Here is a tiny trained network, its code and every weight. The questions are about switching its units off for an input and a class, where a switched-off unit gives its printed mean instead of its output.

import numpy as np


def w(rows, s, z=0):
    codes = np.array(rows[::2]) - 128.0
    scale = np.full(codes.shape[1], s)
    scale[-1] = z or s
    return codes * scale


def norm(h):
    return h / np.sqrt((h * h).mean(-1, keepdims=True) + 1e-5)


def f(y):
    return y / 2 * (1 + np.tanh(0.7978845608 * (y + 0.044715 * y**3)))


def log_softmax(a):
    a = a - a.max(-1, keepdims=True)
    return a - np.log(np.exp(a).sum(-1, keepdims=True))


def net(x, mask):
    res = np.array(x, float).reshape(1, 5) / 4 @ E
    u = 0
    for l in range(3):
        y = f(norm(res) @ A[l][:, :-1].T + A[l][:, -1])
        res = res + np.where(mask[u : u + 8], y, B[l][:, -1]) @ B[l][:, :-1]
        u += 8
    return log_softmax(norm(res)[-1] @ U[:, :-1].T + U[:, -1])


A, B = {}, {}
E = w([
[191,117,115,68,2,29],'x0',
[27,60,135,143,80,60],'x1',
[127,122,128,154,175,135],'x2',
[136,180,46,145,76,152],'x3',
[84,86,160,67,153,164],'x4',
],0.0087)
A[0] = w([
[102,74,98,98,222,109,144],'L0N1',
[132,145,159,115,197,154,131],'L0N2',
[118,82,187,142,119,43,210],'L0N3',
[35,167,80,254,77,98,161],'L0N4',
[69,25,46,111,124,97,203],'L0N5',
[136,30,93,48,70,155,123],'L0N6',
[238,96,136,48,128,137,255],'L0N7',
[99,134,111,203,181,215,120],'L0N8',
],0.0078,0.002)
B[0] = w([
[152,138,182,27,42,123,181],'L0N1',
[131,115,115,83,132,77,185],'L0N2',
[92,175,166,204,114,219,206],'L0N3',
[103,72,159,229,154,40,238],'L0N4',
[2,117,75,132,115,194,199],'L0N5',
[146,113,89,124,130,162,178],'L0N6',
[109,115,58,112,217,119,237],'L0N7',
[172,112,13,145,98,111,253],'L0N8',
],0.008,0.0049)
A[1] = w([
[141,88,139,138,101,134,24],'L1N1',
[142,124,152,132,96,106,5],'L1N2',
[121,81,198,168,186,73,91],'L1N3',
[148,114,170,245,144,152,84],'L1N4',
[122,119,157,46,145,103,71],'L1N5',
[132,108,160,103,139,143,89],'L1N6',
[99,76,178,95,111,148,99],'L1N7',
[107,155,135,98,192,211,107],'L1N8',
],0.012,0.0022)
B[1] = w([
[33,110,154,138,124,114,113],'L1N1',
[134,159,100,205,115,103,110],'L1N2',
[90,148,77,136,76,254,200],'L1N3',
[101,122,41,94,158,130,241],'L1N4',
[103,119,137,181,96,19,176],'L1N5',
[70,153,193,74,131,61,136],'L1N6',
[148,210,213,115,73,98,195],'L1N7',
[122,28,205,113,169,81,252],'L1N8',
],0.0063,0.0042)
A[2] = w([
[204,244,121,186,193,129,255],'L2N1',
[90,94,133,166,194,57,122],'L2N2',
[119,131,120,31,136,2,197],'L2N3',
[71,28,188,184,122,74,170],'L2N4',
[42,50,131,195,89,133,142],'L2N5',
[144,172,105,134,41,118,74],'L2N6',
[176,172,200,199,76,138,34],'L2N7',
[13,198,134,58,222,221,185],'L2N8',
],0.0069,0.0019)
B[2] = w([
[231,155,83,128,61,126,230],'L2N1',
[137,93,175,167,88,122,179],'L2N2',
[148,84,137,134,226,88,198],'L2N3',
[103,123,254,201,75,138,228],'L2N4',
[45,193,169,64,151,43,253],'L2N5',
[117,157,111,235,208,64,145],'L2N6',
[29,176,79,96,118,192,111],'L2N7',
[144,59,163,48,59,160,206],'L2N8',
],0.0077,0.0045)
U = w([
[255,121,87,72,114,156,213],'0',
[133,121,128,190,222,76,239],'1',
[37,170,88,155,121,142,5],'2',
[160,158,154,123,116,132,36],'3',
[207,213,81,185,155,155,65],'4',
],0.009,0.0022)

Each question gives the input, the list of numbers given to net, and the class t.
The units are the neurons (one row each of A and B). Each row of codes is followed by its name. A weight is (code - 128) times the scale printed after its matrix; where a second scale follows, it is the last column's (A, B and U).
mask holds one flag per neuron, layer by layer. A switched-off neuron (its flag False) gives its mean, the last column of its row in B, instead of its output. The means were averaged over made-up inputs and are rounded, as every weight is.
A unit's drop is (log p(t) with every unit on - log p(t) with that unit switched off) / (log p(t) with every unit on - log p(t) with every unit switched off).
The circuit of an input: a set's keep is (log p(t) with only the set's units on - log p(t) with every unit switched off) / (log p(t) with every unit on - log p(t) with every unit switched off). Starting from the 12 units with the biggest drops (on a tie, the unit counted first), units are removed one at a time, each time the one whose removal leaves the highest keep (on an exact tie, the one counted first), for as long as the keep stays at least 0.8.
circuit, biggest first: the units of the circuit, biggest drop first
top k neurons: the k neurons with the biggest drops, biggest first
k most important neurons of layer l: the k neurons of layer l with the biggest drops, biggest first
drop when u is switched off: that unit's drop, to one decimal
input [-1,1,-7,6,-5], class 1: circuit, biggest first : (L0N4)
input [8,-6,8,0,7], class 1: circuit, biggest first : (L2N3; L1N5)
input [-3,-2,8,-7,0], class 0: circuit, biggest first : (L1N3; L2N8)
input [6,-2,1,-4,8], class 1: circuit, biggest first : (L1N5; L2N3)
input [8,-6,8,-5,3], class 1: circuit, biggest first : (L0N7; L2N3)
input [-4,4,-6,8,-4], class 1: 2 most important neurons of layer 0 : (L0N4; L0N3)
input [5,4,5,0,-7], class 2: 2 most important neurons of layer 1 : (L1N3; L1N8)
input [-5,4,3,-2,7], class 3: 2 most important neurons of layer 0 : (L0N1; L0N7)
input [-6,-8,-8,-1,-8], class 0: top 2 neurons : (L2N1; L0N4)
input [7,4,-2,1,6], class 2: 2 most important neurons of layer 0 : (L0N5; L0N3)
input [-4,-5,1,2,7], class 0: top 2 neurons : (L0N8; L0N4)
input [5,-1,-4,0,7], class 1: 3 most important neurons of layer 1 : (L1N5; L1N3; L1N8)
input [3,-2,7,-2,-4], class 0: 2 most important neurons of layer 0 : (L0N8; L0N4)
input [-3,4,-1,-8,-1], class 2: circuit, biggest first : (L1N3)
input [7,-2,-1,-7,5], class 1: 2 most important neurons of layer 0 : (L0N7; L0N4)
input [-8,1,5,-8,7], class 3: drop when L0N1 is switched off : 0.2
input [-5,3,7,-3,-3], class 2: drop when L1N3 is switched off : 0.3
input [-4,3,-3,-3,2], class 3: drop when L1N7 is switched off : 0.1
input [-7,-7,1,8,5], class 0: drop when L2N1 is switched off : 0.0
input [-1,1,7,-6,8], class 3: top neuron : (L1N7)
